Below is a small trained network, with its code and all its weights. Each question gives an input and a target symbol and asks what happens when units are switched off, that is, made to give their printed mean instead of their output.

import numpy as np


def w(rows, s, z=0):
    codes = np.array(rows[::2]) - 128.0
    scale = np.full(codes.shape[1], s)
    scale[-1] = z or s
    return codes * scale


def norm(h):
    return h / np.sqrt((h * h).mean(-1, keepdims=True) + 1e-5)


def f(y):
    return y / 2 * (1 + np.tanh(0.7978845608 * (y + 0.044715 * y**3)))


def softmax(a):
    e = np.exp(a - a.max(-1, keepdims=True))
    return e / e.sum(-1, keepdims=True)


def log_softmax(a):
    a = a - a.max(-1, keepdims=True)
    return a - np.log(np.exp(a).sum(-1, keepdims=True))


def net(x, mask):
    ids = ['αβδεζηθλμξπστφψ'.index(c) for c in x.split()]
    T = len(ids)
    res = E[ids] + P[:T]
    u = 0
    for l in range(2):
        r = norm(res)
        for j in range(2):
            rows = slice(2 * j, 2 * j + 2)
            q, k, v = (r @ M[l][rows].T for M in (Q, K, V))
            z = softmax(np.where(np.tri(T) > 0, q @ k.T / 2**0.5, -1e9)) @ v
            o = O[l][rows]
            res = res + np.where(mask[u + j], z, o[:, -1]) @ o[:, :-1]
        u += 2
        y = f(norm(res) @ A[l][:, :-1].T + A[l][:, -1])
        res = res + np.where(mask[u : u + 8], y, B[l][:, -1]) @ B[l][:, :-1]
        u += 8
    return log_softmax(norm(res)[-1] @ U[:, :-1].T + U[:, -1])


Q, K, V, O, A, B = {}, {}, {}, {}, {}, {}
E = w([
[128,96,122,150,152,174,63,79,132,100],'α',
[139,120,121,78,165,132,166,153,153,80],'β',
[136,128,184,162,143,143,148,165,170,169],'δ',
[124,99,109,77,123,131,141,66,138,85],'ε',
[97,88,126,162,143,143,91,109,121,106],'ζ',
[94,90,102,149,125,161,68,96,108,106],'η',
[192,185,161,148,106,127,121,148,146,130],'θ',
[135,126,149,144,99,186,120,132,128,106],'λ',
[66,106,137,84,101,185,157,130,107,122],'μ',
[70,131,146,194,100,159,126,89,160,126],'ξ',
[110,135,118,130,155,146,188,142,146,44],'π',
[72,165,166,92,129,121,177,142,80,150],'σ',
[92,62,252,101,47,95,168,151,114,28],'τ',
[50,179,46,162,160,179,95,127,92,68],'φ',
[165,96,67,148,123,109,205,148,115,150],'ψ',
],0.0041)
P = w([
[177,146,79,4,148,120,129,94,94,80],'0',
[107,74,73,64,157,91,75,115,187,179],'1',
[183,192,155,75,95,102,170,70,141,78],'2',
[109,92,78,87,132,96,81,128,165,181],'3',
[180,183,164,112,80,118,164,89,96,78],'4',
[107,101,79,117,115,97,87,148,138,182],'5',
[172,172,171,154,60,130,160,117,62,96],'6',
[107,113,81,149,99,101,99,167,112,183],'7',
[186,152,186,166,60,144,155,120,32,92],'8',
[109,106,76,110,129,101,84,152,149,188],'9',
],0.0023)
Q[0] = w([
[182,151,254,126,34,192,125,61,101,37],'L0H1',
[131,129,196,117,157,183,145,84,52,92],'L0H1',
[188,211,180,188,112,177,140,91,73,102],'L0H2',
[160,209,200,169,59,138,167,111,41,45],'L0H2',
],0.0041)
K[0] = w([
[67,120,176,174,2,211,142,134,131,144],'L0H1',
[94,146,178,131,70,197,195,160,81,93],'L0H1',
[178,124,96,235,86,115,159,148,43,195],'L0H2',
[165,130,125,236,68,103,166,169,45,154],'L0H2',
],0.0051)
V[0] = w([
[147,126,175,73,38,209,131,203,62,101],'L0H1',
[254,113,212,109,187,141,102,113,83,102],'L0H1',
[210,50,74,209,105,150,244,113,109,185],'L0H2',
[162,135,220,110,214,161,77,57,197,108],'L0H2',
],0.0019)
O[0] = w([
[196,135,91,153,125,138,79,133,255,61,254],'L0H1',
[81,139,127,144,119,45,59,46,92,130,157],'L0H1',
[76,130,47,108,43,51,171,103,174,135,59],'L0H2',
[129,134,123,130,120,224,71,158,152,83,191],'L0H2',
],0.003,0.00072)
A[0] = w([
[101,54,121,153,105,145,93,102,173,122,201],'L0N1',
[175,79,188,108,80,79,174,141,124,114,170],'L0N2',
[200,174,133,176,64,158,158,54,129,82,93],'L0N3',
[134,127,157,124,188,139,195,180,171,116,141],'L0N4',
[86,141,57,96,169,125,153,147,190,81,152],'L0N5',
[67,63,145,192,148,135,136,184,188,147,130],'L0N6',
[141,128,3,152,168,146,109,152,104,137,255],'L0N7',
[93,133,213,179,188,93,94,146,165,220,158],'L0N8',
],0.0033,0.0013)
B[0] = w([
[157,207,126,89,140,116,255,181,161,92,246],'L0N1',
[54,137,127,185,147,128,23,86,217,78,207],'L0N2',
[111,38,168,108,193,137,173,117,119,140,254],'L0N3',
[87,76,130,142,96,158,104,60,69,125,185],'L0N4',
[106,76,139,183,91,171,160,81,68,182,218],'L0N5',
[104,139,133,23,172,197,130,138,90,86,187],'L0N6',
[107,90,203,97,65,111,123,97,216,150,249],'L0N7',
[219,116,45,127,136,106,140,54,48,25,178],'L0N8',
],0.0028,0.0013)
Q[1] = w([
[142,141,43,93,153,127,132,172,71,194],'L1H1',
[129,133,55,106,151,148,69,167,111,185],'L1H1',
[151,154,255,230,112,115,188,86,128,65],'L1H2',
[149,129,83,78,155,67,83,153,113,204],'L1H2',
],0.0059)
K[1] = w([
[160,96,115,71,253,162,152,69,69,123],'L1H1',
[166,115,128,41,209,194,116,16,120,136],'L1H1',
[80,174,149,237,24,69,126,213,32,126],'L1H2',
[184,122,141,66,205,98,85,48,161,151],'L1H2',
],0.0042)
V[1] = w([
[180,135,74,101,121,170,110,111,139,222],'L1H1',
[227,140,175,154,132,129,189,76,118,137],'L1H1',
[206,123,240,61,149,74,120,183,162,186],'L1H2',
[46,252,164,79,68,88,86,111,58,131],'L1H2',
],0.0021)
O[1] = w([
[196,135,81,141,52,160,215,144,113,232,2],'L1H1',
[142,52,100,75,249,162,185,105,145,190,157],'L1H1',
[65,34,144,68,109,73,31,206,161,162,4],'L1H2',
[104,210,202,5,190,185,180,211,176,158,69],'L1H2',
],0.0027,0.00075)
A[1] = w([
[101,133,106,97,141,135,186,96,101,173,148],'L1N1',
[125,95,156,86,118,129,118,90,130,85,173],'L1N2',
[157,186,140,115,104,109,78,197,174,189,5],'L1N3',
[178,148,145,109,149,163,73,137,94,117,119],'L1N4',
[93,82,164,176,145,150,142,111,152,120,160],'L1N5',
[144,138,86,143,132,120,111,192,136,254,85],'L1N6',
[140,109,89,101,137,45,143,117,169,133,129],'L1N7',
[86,76,125,105,75,125,70,156,134,185,92],'L1N8',
],0.0049,0.0018)
B[1] = w([
[108,142,215,211,154,64,77,146,145,131,165],'L1N1',
[161,175,104,177,118,98,109,220,90,183,253],'L1N2',
[148,83,138,90,27,135,149,97,4,143,105],'L1N3',
[55,121,175,185,111,107,196,105,132,154,158],'L1N4',
[148,90,127,78,101,105,105,129,100,202,211],'L1N5',
[143,171,136,221,239,229,35,196,98,134,118],'L1N6',
[41,178,121,177,75,158,190,164,128,128,144],'L1N7',
[191,193,155,97,182,86,179,82,123,105,153],'L1N8',
],0.003,0.0029)
U = w([
[188,69,75,153,91,156,41,110,243,143,143],'α',
[183,66,167,61,124,28,131,125,76,228,83],'β',
[187,69,88,160,173,143,193,63,44,48,100],'δ',
[58,156,106,172,39,45,211,111,191,163,190],'ε',
[106,118,28,113,134,121,112,255,70,93,134],'ζ',
[207,210,66,50,137,66,119,91,136,105,168],'η',
[185,186,144,203,33,134,69,132,33,159,1],'θ',
[188,94,121,70,42,221,165,181,163,134,73],'λ',
[92,162,206,34,210,162,188,195,156,157,229],'μ',
[115,253,149,170,161,203,193,88,160,52,55],'ξ',
[67,23,190,154,103,189,176,76,80,183,120],'π',
[84,165,158,188,209,28,57,115,45,140,69],'σ',
[65,83,193,109,125,86,43,154,183,28,106],'τ',
[42,148,90,122,144,193,22,54,136,138,224],'φ',
[143,132,102,224,208,151,142,195,155,221,161],'ψ',
],0.0057,0.00087)

Each question gives the input, a string of symbols that net reads in full, and the target symbol t.
The units are the heads (2 rows each of Q, K, V and O) and the neurons (one row each of A and B). Each row of codes is followed by its name. A weight is (code - 128) times the scale printed after its matrix; where a second scale follows, it is the last column's (O, A, B and U).
mask holds one flag per unit, layer by layer, with each layer's heads first. A switched-off unit (its flag False) gives its mean, the last column of its rows in O or B, instead of its output. The means were averaged over made-up inputs and are rounded, as every weight is.
A unit's drop is (log p(t) with every unit on - log p(t) with that unit switched off) / (log p(t) with every unit on - log p(t) with every unit switched off).
The circuit of an input: a set's keep is (log p(t) with only the set's units on - log p(t) with every unit switched off) / (log p(t) with every unit on - log p(t) with every unit switched off). Starting from the 12 units with the biggest drops (on a tie, the unit counted first), units are removed one at a time, each time the one whose removal leaves the highest keep (on an exact tie, the one counted first), for as long as the keep stays at least 0.8.
circuit, biggest first: the units of the circuit, biggest drop first
unit that matters most: the unit with the biggest drop
k most important neurons: the k neurons with the biggest drops, biggest first
k most important neurons of layer l: the k neurons of layer l with the biggest drops, biggest first
heads that matter: for each layer, one digit per head in row order, 1 if its drop is at least 0.15 and else 0, layers parted by /
input μ φ ψ δ η, target ε: unit that matters most => L0H2
input δ β η, target θ: 2 most important neurons of layer 1 => L1N2; L1N4
input φ ζ η ζ, target ζ: 3 most important neurons => L0N1; L0N8; L0N6
input σ φ β θ σ ξ ε, target μ: heads that matter => 00 / 01
input σ ζ ξ, target μ: heads that matter => 00 / 01
input η α α ζ β ε, target ε: heads that matter => 00 / 00
input σ η φ θ φ τ μ δ, target δ: heads that matter => 00 / 00
input β β φ ζ α η τ, target τ: circuit, biggest first => L0N2; L1H1
input ε ε δ β α φ θ λ σ, target μ: circuit, biggest first => L1H2; L0N5; L0N8
input λ ξ α σ λ δ μ τ λ, target τ: 2 most important neurons of layer 0 => L0N3; L0N5
input ψ η ζ, target ε: circuit, biggest first => L0H2; L1N7
input π α ζ φ α φ β, target ξ: circuit, biggest first => L1H2; L0N2
input ζ τ τ α δ θ π φ δ, target ξ: 2 most important neurons => L0N2; L0N5
input σ β τ η π φ ζ, target ξ: circuit, biggest first => L1H2; L0N5
input σ λ δ λ λ τ η, target τ: heads that matter => 10 / 10
input ε π η φ τ ζ β, target τ: circuit, biggest first => L1H1; L0N2
input λ η β τ τ σ ε φ η, target ξ: heads that matter => 10 / 01
input δ δ φ θ, target θ: 3 most important neurons => L1N3; L1N6; L0N5
input ε β δ μ ξ μ, target μ: heads that matter => 00 / 00
input λ ζ λ η α μ, target μ: circuit, biggest first => L1N8; L0N8
input ξ σ ζ σ β φ μ η τ β, target β: 3 most important neurons => L0N5; L0N4; L1N8
input π μ λ α β β ψ τ β, target ε: circuit, biggest first => L0H2
input α τ β π, target π: circuit, biggest first => L0N5
input λ π τ ψ β ξ τ, target τ: circuit, biggest first => L0N2; L1H1; L0N6
input α θ σ α λ σ λ, target μ: circuit, biggest first => L1H2; L0N3
input λ μ β ζ λ δ ζ α, target α: circuit, biggest first => L0N7; L0N1; L1N1
input δ β θ, target β: 2 most important neurons of layer 1 => L1N3; L1N1
